Below are the code and all the weights of a small trained network. Each question names an input and a class and asks about switching units off, where a switched-off unit gives its printed mean instead of its output.

import numpy as np


def w(rows, s, z=0):
    codes = np.array(rows[::2]) - 128.0
    scale = np.full(codes.shape[1], s)
    scale[-1] = z or s
    return codes * scale


def f(y):
    return y / 2 * (1 + np.tanh(0.7978845608 * (y + 0.044715 * y**3)))


def log_softmax(a):
    a = a - a.max(-1, keepdims=True)
    return a - np.log(np.exp(a).sum(-1, keepdims=True))


def net(x, mask):
    res = np.array(x, float).reshape(1, 2) / 4 @ E
    y = f(res @ A[0][:, :-1].T + A[0][:, -1])
    res = res + np.where(mask, y, B[0][:, -1]) @ B[0][:, :-1]
    return log_softmax(res[-1] @ U[:, :-1].T + U[:, -1])


A, B = {}, {}
E = w([
[90,174,177,133,199,74,119,237,166],'x0',
[164,124,170,1,143,102,131,139,53],'x1',
],0.0076)
A[0] = w([
[126,121,106,156,122,136,128,106,162,183],'n1',
[132,134,185,109,149,104,125,154,112,102],'n2',
[112,135,138,124,128,126,124,133,154,120],'n3',
[133,122,118,161,133,121,132,135,157,195],'n4',
[131,131,132,125,130,129,127,125,116,117],'n5',
[130,126,128,132,128,123,127,110,131,204],'n6',
[114,133,135,136,129,117,130,143,155,125],'n7',
[116,131,118,160,127,121,127,106,189,241],'n8',
[156,130,204,73,139,96,127,130,4,192],'n9',
[134,129,121,127,104,126,125,26,100,255],'n10',
[132,128,119,138,131,123,127,139,130,123],'n11',
[100,146,152,166,152,96,121,175,228,135],'n12',
[135,124,117,161,134,112,127,115,165,231],'n13',
[137,134,130,134,134,131,136,127,128,131],'n14',
[111,135,66,133,106,147,122,63,152,159],'n15',
[145,127,160,132,147,112,127,140,122,115],'n16',
[135,127,129,90,108,126,123,74,67,139],'n17',
[85,153,216,118,162,87,121,198,185,155],'n18',
],0.018,0.0055)
B[0] = w([
[117,136,89,156,119,128,138,146,166,170],'n1',
[129,133,109,152,116,80,172,165,117,167],'n2',
[118,125,135,117,133,122,142,125,138,133],'n3',
[106,132,130,132,120,163,97,133,147,164],'n4',
[129,125,129,123,126,122,141,123,125,129],'n5',
[142,131,128,128,123,159,74,134,117,149],'n6',
[114,121,142,110,128,124,138,123,140,141],'n7',
[97,143,115,152,109,179,71,145,162,190],'n8',
[186,108,135,83,141,123,111,134,2,252],'n9',
[197,108,124,169,127,174,51,75,110,218],'n10',
[119,123,127,124,126,125,140,127,136,129],'n11',
[68,113,188,80,156,141,185,87,171,207],'n12',
[117,141,124,138,113,180,47,143,142,174],'n13',
[128,130,136,138,131,126,124,128,127,129],'n14',
[159,137,60,171,124,78,177,130,163,188],'n15',
[132,134,128,133,129,109,141,148,129,140],'n16',
[130,124,172,119,146,141,183,56,112,192],'n17',
[104,156,159,104,114,113,89,251,108,225],'n18',
],0.037,0.015)
U = w([
[141,137,3,215,55,156,77,106,184,253],'0',
[181,69,151,112,166,152,135,47,87,253],'1',
[42,147,178,95,127,167,123,142,192,204],'2',
[140,137,127,90,121,9,148,200,86,53],'3',
[118,121,108,122,128,73,188,104,159,32],'4',
[119,114,122,144,136,60,194,112,144,24],'5',
[122,121,114,136,120,72,199,103,150,24],'6',
],0.0054,0.00069)

Each question gives the input, the list of numbers given to net, and the class t.
The units are the neurons (one row each of A and B). Each row of codes is followed by its name. A weight is (code - 128) times the scale printed after its matrix; where a second scale follows, it is the last column's (A, B and U).
mask holds one flag per neuron, in row order. A switched-off neuron (its flag False) gives its mean, the last column of its row in B, instead of its output. The means were averaged over made-up inputs and are rounded, as every weight is.
A unit's drop is (log p(t) with every unit on - log p(t) with that unit switched off) / (log p(t) with every unit on - log p(t) with every unit switched off).
The circuit of an input: a set's keep is (log p(t) with only the set's units on - log p(t) with every unit switched off) / (log p(t) with every unit on - log p(t) with every unit switched off). Starting from the 12 units with the biggest drops (on a tie, the unit counted first), units are removed one at a time, each time the one whose removal leaves the highest keep (on an exact tie, the one counted first), for as long as the keep stays at least 0.8.
units of the circuit, in order: the units of the circuit, biggest drop first
top k neurons: the k neurons with the biggest drops, biggest first
drop of u: that unit's drop, to one decimal
input [1,7], class 3: top 2 neurons	n10, n2
input [4,0], class 2: units of the circuit, in order	n9
input [5,0], class 2: top 2 neurons	n9, n12
input [1,-7], class 2: top 2 neurons	n12, n10
input [1,3], class 3: top 2 neurons	n10, n12
input [1,-1], class 2: top 2 neurons	n10, n9
input [1,1], class 3: top 3 neurons	n10, n12, n17
input [1,4], class 3: top 2 neurons	n10, n12
input [1,6], class 3: top 2 neurons	n10, n2
input [-2,0], class 0: drop of n12	0.4
input [-3,0], class 0: drop of n12	0.3
input [0,-6], class 0: drop of n17	0.1
